Below are the code and all the weights of a small trained network. Each question names an input and a class and asks about switching units off, where a switched-off unit gives its printed mean instead of its output.

import numpy as np


def w(rows, s, z=0):
    codes = np.array(rows[::2]) - 128.0
    scale = np.full(codes.shape[1], s)
    scale[-1] = z or s
    return codes * scale


def f(y):
    return y / 2 * (1 + np.tanh(0.7978845608 * (y + 0.044715 * y**3)))


def log_softmax(a):
    a = a - a.max(-1, keepdims=True)
    return a - np.log(np.exp(a).sum(-1, keepdims=True))


def net(x, mask):
    res = np.array(x, float).reshape(1, 2) / 4 @ E
    y = f(res @ A[0][:, :-1].T + A[0][:, -1])
    res = res + np.where(mask, y, B[0][:, -1]) @ B[0][:, :-1]
    return log_softmax(res[-1] @ U[:, :-1].T + U[:, -1])


A, B = {}, {}
E = w([
[254,110,52,48],'x0',
[220,174,246,208],'x1',
],0.0091)
A[0] = w([
[27,156,172,158,11],'neuron 1',
[16,77,119,233,253],'neuron 2',
[213,118,124,142,12],'neuron 3',
[4,109,76,95,73],'neuron 4',
[203,228,221,77,229],'neuron 5',
[157,165,186,219,32],'neuron 6',
[123,102,40,217,2],'neuron 7',
],0.011,0.0058)
B[0] = w([
[203,45,20,156,185],'neuron 1',
[131,169,98,77,251],'neuron 2',
[220,73,186,151,153],'neuron 3',
[42,79,90,252,204],'neuron 4',
[45,133,30,157,239],'neuron 5',
[151,79,209,180,198],'neuron 6',
[181,74,207,111,120],'neuron 7',
],0.026,0.012)
U = w([
[51,110,153,212,132],'0',
[163,105,39,100,150],'1',
[43,254,110,116,247],'2',
[164,139,196,132,81],'3',
[149,73,167,140,86],'4',
[106,225,217,95,86],'5',
[165,154,206,124,82],'6',
[138,189,176,114,76],'7',
],0.015,0.014)

Each question gives the input, the list of numbers given to net, and the class t.
The units are the neurons (one row each of A and B). Each row of codes is followed by its name. A weight is (code - 128) times the scale printed after its matrix; where a second scale follows, it is the last column's (A, B and U).
mask holds one flag per neuron, in row order. A switched-off neuron (its flag False) gives its mean, the last column of its row in B, instead of its output. The means were averaged over made-up inputs and are rounded, as every weight is.
A unit's drop is (log p(t) with every unit on - log p(t) with that unit switched off) / (log p(t) with every unit on - log p(t) with every unit switched off).
The circuit of an input: a set's keep is (log p(t) with only the set's units on - log p(t) with every unit switched off) / (log p(t) with every unit on - log p(t) with every unit switched off). Starting from all 7 units, units are removed one at a time, each time the one whose removal leaves the highest keep (on an exact tie, the one counted first), for as long as the keep stays at least 0.8.
circuit, biggest first: the units of the circuit, biggest drop first
most important unit: the unit with the biggest drop
k most important neurons: the k neurons with the biggest drops, biggest first
drop when u is switched off: that unit's drop, to one decimal
input [-4,3], class 1: circuit, biggest first : [neuron 4]
input [-6,-5], class 1: 2 most important neurons : [neuron 2; neuron 1]
input [-1,-2], class 2: circuit, biggest first : [neuron 1; neuron 6]
input [6,-6], class 0: circuit, biggest first : [neuron 2; neuron 1]
input [1,2], class 2: circuit, biggest first : [neuron 1; neuron 4]
input [4,-4], class 0: 3 most important neurons : [neuron 2; neuron 1; neuron 5]
input [6,7], class 0: 3 most important neurons : [neuron 5; neuron 2; neuron 1]
input [3,2], class 2: circuit, biggest first : [neuron 1; neuron 6]
input [-3,3], class 2: circuit, biggest first : [neuron 4; neuron 3]
input [3,-3], class 2: 3 most important neurons : [neuron 1; neuron 6; neuron 3]
input [5,-6], class 0: 2 most important neurons : [neuron 2; neuron 4]
input [7,-7], class 0: 3 most important neurons : [neuron 4; neuron 2; neuron 1]
input [7,7], class 0: 3 most important neurons : [neuron 5; neuron 2; neuron 1]
input [8,8], class 0: 2 most important neurons : [neuron 5; neuron 2]
input [0,2], class 2: circuit, biggest first : [neuron 1; neuron 4]
input [-3,2], class 2: circuit, biggest first : [neuron 4; neuron 3]
input [-6,4], class 1: 2 most important neurons : [neuron 1; neuron 4]
input [5,-5], class 0: circuit, biggest first : [neuron 2]
input [2,3], class 2: circuit, biggest first : [neuron 1; neuron 4]
input [-8,-1], class 1: most important neuron : [neuron 1]
input [-8,-4], class 1: 2 most important neurons : [neuron 1; neuron 2]
input [-3,-3], class 2: 2 most important neurons : [neuron 6; neuron 2]
input [8,-8], class 0: 3 most important neurons : [neuron 4; neuron 2; neuron 1]
input [4,-5], class 0: 3 most important neurons : [neuron 2; neuron 1; neuron 4]
input [-5,3], class 1: 2 most important neurons : [neuron 1; neuron 4]
input [-7,6], class 1: drop when neuron 1 is switched off : 1.0
input [0,-3], class 2: drop when neuron 3 is switched off : 0.2
input [-5,-1], class 1: drop when neuron 6 is switched off : 0.0
input [6,8], class 0: most important unit : neuron 5
input [2,-7], class 0: drop when neuron 4 is switched off : 0.3
